Below are the code and all the weights of a small trained network. Each question names an input and a target symbol and asks about switching units off, where a switched-off unit gives its printed mean instead of its output.

import numpy as np


def w(rows, s, z=0):
    codes = np.array(rows[::2]) - 128.0
    scale = np.full(codes.shape[1], s)
    scale[-1] = z or s
    return codes * scale


def f(y):
    return y / 2 * (1 + np.tanh(0.7978845608 * (y + 0.044715 * y**3)))


def softmax(a):
    e = np.exp(a - a.max(-1, keepdims=True))
    return e / e.sum(-1, keepdims=True)


def log_softmax(a):
    a = a - a.max(-1, keepdims=True)
    return a - np.log(np.exp(a).sum(-1, keepdims=True))


def net(x, mask):
    ids = ['ΓΔΠΣΨΩαβζηλμτφ'.index(c) for c in x.split()]
    T = len(ids)
    res = E[ids] + P[:T]
    u = 0
    for l in range(2):
        r = res
        for j in range(2):
            rows = slice(2 * j, 2 * j + 2)
            q, k, v = (r @ M[l][rows].T for M in (Q, K, V))
            z = softmax(np.where(np.tri(T) > 0, q @ k.T / 2**0.5, -1e9)) @ v
            o = O[l][rows]
            res = res + np.where(mask[u + j], z, o[:, -1]) @ o[:, :-1]
        u += 2
        y = f(res @ A[l][:, :-1].T + A[l][:, -1])
        res = res + np.where(mask[u : u + 12], y, B[l][:, -1]) @ B[l][:, :-1]
        u += 12
    return log_softmax(res[-1] @ U[:, :-1].T + U[:, -1])


Q, K, V, O, A, B = {}, {}, {}, {}, {}, {}
E = w([
[209,184,93],'Γ',
[208,149,132],'Δ',
[98,56,174],'Π',
[79,97,169],'Σ',
[162,85,150],'Ψ',
[97,96,165],'Ω',
[230,36,157],'α',
[173,179,41],'β',
[146,187,95],'ζ',
[91,201,97],'η',
[168,149,4],'λ',
[197,131,123],'μ',
[100,150,89],'τ',
[67,135,112],'φ',
],0.019)
P = w([
[48,96,128],'0',
[167,255,236],'1',
[49,159,3],'2',
[72,34,118],'3',
[182,220,225],'4',
[50,166,8],'5',
[72,17,124],'6',
[212,209,216],'7',
[55,168,2],'8',
],0.0093)
Q[0] = w([
[53,126,121],'L0H0',
[102,162,7],'L0H0',
[233,189,142],'L0H1',
[28,89,127],'L0H1',
],0.011)
K[0] = w([
[134,253,66],'L0H0',
[75,142,113],'L0H0',
[72,36,150],'L0H1',
[46,48,138],'L0H1',
],0.0054)
V[0] = w([
[204,123,172],'L0H0',
[190,119,43],'L0H0',
[187,2,72],'L0H1',
[117,177,169],'L0H1',
],0.006)
O[0] = w([
[144,142,216,102],'L0H0',
[115,107,127,254],'L0H0',
[86,168,26,169],'L0H1',
[33,254,17,100],'L0H1',
],0.0055,0.0031)
A[0] = w([
[192,191,128,138],'L0N0',
[142,82,200,74],'L0N1',
[109,72,175,64],'L0N2',
[60,116,123,114],'L0N3',
[43,155,115,253],'L0N4',
[170,61,244,147],'L0N5',
[195,190,201,64],'L0N6',
[81,170,194,218],'L0N7',
[45,89,53,71],'L0N8',
[103,103,149,164],'L0N9',
[80,5,176,154],'L0N10',
[177,28,62,185],'L0N11',
],0.012,0.0058)
B[0] = w([
[169,126,184,204],'L0N0',
[72,203,65,151],'L0N1',
[23,129,60,137],'L0N2',
[66,197,102,141],'L0N3',
[175,167,49,213],'L0N4',
[160,179,83,202],'L0N5',
[79,98,90,186],'L0N6',
[216,108,119,162],'L0N7',
[69,64,115,215],'L0N8',
[135,194,180,135],'L0N9',
[150,140,143,182],'L0N10',
[118,2,158,254],'L0N11',
],0.0083,0.0087)
Q[1] = w([
[152,108,93],'L1H0',
[121,81,2],'L1H0',
[212,51,115],'L1H1',
[88,17,43],'L1H1',
],0.0083)
K[1] = w([
[191,139,118],'L1H0',
[164,162,164],'L1H0',
[142,45,1],'L1H1',
[159,70,5],'L1H1',
],0.0076)
V[1] = w([
[144,77,97],'L1H0',
[36,109,203],'L1H0',
[158,187,161],'L1H1',
[6,219,255],'L1H1',
],0.0071)
O[1] = w([
[143,128,193,139],'L1H0',
[164,2,44,80],'L1H0',
[176,82,113,80],'L1H1',
[149,121,93,6],'L1H1',
],0.0084,0.022)
A[1] = w([
[118,200,227,162],'L1N0',
[104,95,157,146],'L1N1',
[112,213,99,152],'L1N2',
[232,136,189,2],'L1N3',
[16,251,13,155],'L1N4',
[176,90,183,132],'L1N5',
[109,168,185,104],'L1N6',
[144,139,91,125],'L1N7',
[204,231,122,191],'L1N8',
[175,187,94,122],'L1N9',
[121,49,206,99],'L1N10',
[65,71,1,65],'L1N11',
],0.0098,0.0069)
B[1] = w([
[143,94,120,224],'L1N0',
[96,143,103,147],'L1N1',
[121,65,131,193],'L1N2',
[79,177,79,157],'L1N3',
[176,118,106,255],'L1N4',
[114,104,94,146],'L1N5',
[120,132,81,164],'L1N6',
[109,132,136,129],'L1N7',
[177,51,157,220],'L1N8',
[155,95,85,162],'L1N9',
[114,86,25,153],'L1N10',
[180,254,233,172],'L1N11',
],0.0079,0.017)
U = w([
[185,104,149,109],'Γ',
[144,108,247,117],'Δ',
[98,122,105,190],'Π',
[117,142,76,129],'Σ',
[55,120,162,233],'Ψ',
[111,132,87,131],'Ω',
[102,54,75,1],'α',
[114,148,71,169],'β',
[134,121,17,96],'ζ',
[143,157,56,63],'η',
[125,202,195,122],'λ',
[119,134,165,138],'μ',
[132,183,82,107],'τ',
[132,178,80,97],'φ',
],0.011,0.0062)

Each question gives the input, a string of symbols that net reads in full, and the target symbol t.
The units are the heads (2 rows each of Q, K, V and O) and the neurons (one row each of A and B). Each row of codes is followed by its name. A weight is (code - 128) times the scale printed after its matrix; where a second scale follows, it is the last column's (O, A, B and U).
mask holds one flag per unit, layer by layer, with each layer's heads first. A switched-off unit (its flag False) gives its mean, the last column of its rows in O or B, instead of its output. The means were averaged over made-up inputs and are rounded, as every weight is.
A unit's drop is (log p(t) with every unit on - log p(t) with that unit switched off) / (log p(t) with every unit on - log p(t) with every unit switched off).
The circuit of an input: a set's keep is (log p(t) with only the set's units on - log p(t) with every unit switched off) / (log p(t) with every unit on - log p(t) with every unit switched off). Starting from the 12 units with the biggest drops (on a tie, the unit counted first), units are removed one at a time, each time the one whose removal leaves the highest keep (on an exact tie, the one counted first), for as long as the keep stays at least 0.8.
circuit, biggest first: the units of the circuit, biggest drop first
unit that matters most: the unit with the biggest drop
k most important neurons: the k neurons with the biggest drops, biggest first
top k neurons in layer l: the k neurons of layer l with the biggest drops, biggest first
heads that matter: for each layer, one digit per head in row order, 1 if its drop is at least 0.15 and else 0, layers parted by /
drop when u is switched off: that unit's drop, to one decimal
input Δ λ λ Σ λ Δ, target Δ: top neuron in layer 0 => [L0N8]
input Π Γ λ, target λ: heads that matter => 00 / 00
input λ φ β ζ ζ Ψ Δ, target Ψ: circuit, biggest first => [L1N4, L0N4, L1N8]
input Γ α μ Γ Ω ζ, target ζ: circuit, biggest first => [L1N4, L0N4, L1N11]
input α μ φ α η τ η, target ζ: circuit, biggest first => [L1N4, L0N4, L1N11]
input φ μ Ω Γ Ψ, target Γ: top 3 neurons in layer 0 => [L0N5, L0N11, L0N8]
input λ Ψ λ Ψ α β β Π α, target α: heads that matter => 01 / 00
input ζ λ α β, target Ψ: 2 most important neurons => [L0N11, L1N4]
input λ τ λ φ φ Ψ α, target Ψ: 2 most important neurons => [L0N11, L0N1]
input Δ α Ψ, target Ψ: circuit, biggest first => [L1N4, L0N5, L1N8]
input λ Δ ζ τ Π ζ λ ζ ζ, target ζ: top 4 neurons in layer 1 => [L1N4, L1N11, L1N9, L1N2]
input Γ ζ λ λ β, target Γ: circuit, biggest first => [L0N11, L1N8, L1H1]
input Γ Σ Π τ α λ Π ζ, target Γ: circuit, biggest first => [L1N8, L1H1]
input β τ α η, target ζ: 2 most important neurons => [L0N11, L0N4]
input ζ λ λ Γ, target Ψ: 2 most important neurons => [L1N4, L0N4]
input ζ λ Γ, target Γ: unit that matters most => L1N8
input λ τ Δ λ λ Ω ζ Π, target Γ: 4 most important neurons => [L0N5, L0N11, L1N8, L0N1]
input Γ Ψ μ λ τ, target Γ: 2 most important neurons => [L0N11, L1N8]
input β ζ Ω β λ, target Γ: 4 most important neurons => [L0N8, L1N8, L1N11, L0N11]
input Δ τ φ λ λ α β, target Ψ: unit that matters most => L0N11
input ζ ζ λ Σ Ψ, target Γ: top 3 neurons in layer 0 => [L0N11, L0N5, L0N8]
input λ φ Γ, target Γ: top 3 neurons in layer 0 => [L0N8, L0N11, L0N6]
input Ψ Ψ Ω α λ Δ Π Σ, target Γ: top 2 neurons in layer 0 => [L0N11, L0N5]
input λ λ Γ λ, target Ψ: top 2 neurons in layer 0 => [L0N11, L0N8]
input τ Ψ Π λ Ψ τ τ β, target Γ: drop when L0H0 is switched off => 0.0
input λ Σ λ τ Ψ α Ψ Ω, target Γ: drop when L0N8 is switched off => 0.2
input τ α β Δ λ Ψ ζ ζ Ψ, target Ψ: drop when L1H1 is switched off => 0.1
input Ψ μ Γ Δ Δ Σ λ ζ, target Γ: drop when L0N7 is switched off => 0.1
input Γ μ β μ α φ η Σ Δ, target Δ: top neuron in layer 1 => [L1N10]
